Here is a tiny trained network, its code and every weight. The questions are about switching its units off for an input and a class, where a switched-off unit gives its printed mean instead of its output.

import numpy as np


def w(rows, s, z=0):
    codes = np.array(rows[::2]) - 128.0
    scale = np.full(codes.shape[1], s)
    scale[-1] = z or s
    return codes * scale


def f(y):
    return np.maximum(y, 0)


def log_softmax(a):
    a = a - a.max(-1, keepdims=True)
    return a - np.log(np.exp(a).sum(-1, keepdims=True))


def net(x, mask):
    res = np.array(x, float).reshape(1, 5) / 4 @ E
    y = f(res @ A[0][:, :-1].T + A[0][:, -1])
    res = res + np.where(mask, y, B[0][:, -1]) @ B[0][:, :-1]
    return log_softmax(res[-1] @ U[:, :-1].T + U[:, -1])


A, B = {}, {}
E = w([
[172,20,198,171,79],'x0',
[236,119,114,53,182],'x1',
[73,100,175,7,143],'x2',
[128,121,123,132,138],'x3',
[128,125,125,128,131],'x4',
],0.015)
A[0] = w([
[139,153,111,59,150,163],'n1',
[82,78,163,146,66,134],'n2',
[93,86,157,79,145,155],'n3',
[79,133,149,79,156,161],'n4',
[141,153,89,162,129,253],'n5',
[138,70,163,189,112,217],'n6',
[212,77,158,93,95,91],'n7',
[181,165,85,79,146,167],'n8',
[7,151,99,157,132,245],'n9',
[132,102,155,108,133,46],'n10',
[77,193,74,152,105,255],'n11',
[119,116,143,196,101,154],'n12',
],0.018,0.0059)
B[0] = w([
[104,213,109,107,168,204],'n1',
[70,78,119,146,83,223],'n2',
[19,146,199,127,164,208],'n3',
[67,156,112,74,74,201],'n4',
[206,201,141,222,182,200],'n5',
[117,36,86,149,120,240],'n6',
[163,76,192,165,253,228],'n7',
[194,189,54,113,118,212],'n8',
[87,198,202,159,78,251],'n9',
[80,167,135,192,186,159],'n10',
[121,201,144,208,146,227],'n11',
[137,81,83,225,109,212],'n12',
],0.012,0.021)
U = w([
[106,132,237,205,220,252],'0',
[225,155,61,133,139,25],'1',
[70,161,193,116,78,36],'2',
[114,164,81,7,161,201],'3',
[119,46,76,189,69,129],'4',
[218,47,134,153,195,174],'5',
[15,24,164,113,89,4],'6',
],0.012,0.0034)

Each question gives the input, the list of numbers given to net, and the class t.
The units are the neurons (one row each of A and B). Each row of codes is followed by its name. A weight is (code - 128) times the scale printed after its matrix; where a second scale follows, it is the last column's (A, B and U).
mask holds one flag per neuron, in row order. A switched-off neuron (its flag False) gives its mean, the last column of its row in B, instead of its output. The means were averaged over made-up inputs and are rounded, as every weight is.
A unit's drop is (log p(t) with every unit on - log p(t) with that unit switched off) / (log p(t) with every unit on - log p(t) with every unit switched off).
The circuit of an input: a set's keep is (log p(t) with only the set's units on - log p(t) with every unit switched off) / (log p(t) with every unit on - log p(t) with every unit switched off). Starting from all 12 units, units are removed one at a time, each time the one whose removal leaves the highest keep (on an exact tie, the one counted first), for as long as the keep stays at least 0.8.
circuit, biggest first: the units of the circuit, biggest drop first
unit that matters most: the unit with the biggest drop
top k neurons: the k neurons with the biggest drops, biggest first
drop of u: that unit's drop, to one decimal
input [1,-4,8,-4,2], class 6: circuit, biggest first : [n5]
input [3,0,6,-2,-4], class 6: circuit, biggest first : [n5 n11]
input [-7,0,7,-8,-5], class 2: top 2 neurons : [n9 n3]
input [-3,-7,1,4,-3], class 2: top 2 neurons : [n7 n9]
input [0,-3,7,-3,1], class 2: top 2 neurons : [n6 n9]
input [1,-5,8,-2,-3], class 6: top 2 neurons : [n2 n5]
input [4,0,8,5,-5], class 6: top 4 neurons : [n5 n4 n11 n2]
input [-3,-4,1,5,-2], class 2: top 2 neurons : [n7 n9]
input [2,-7,-7,2,5], class 4: top 2 neurons : [n12 n6]
input [1,-2,-4,6,7], class 4: top 2 neurons : [n7 n3]
input [0,-4,8,3,3], class 2: top 2 neurons : [n6 n9]
input [0,1,1,-5,6], class 3: drop of n9 : 0.2
input [1,6,-6,-2,-6], class 5: drop of n7 : 0.2
input [0,4,6,3,-2], class 3: drop of n11 : 0.1
input [2,2,-3,-6,2], class 5: unit that matters most : n9
input [0,1,0,-1,-5], class 1: drop of n3 : 0.3
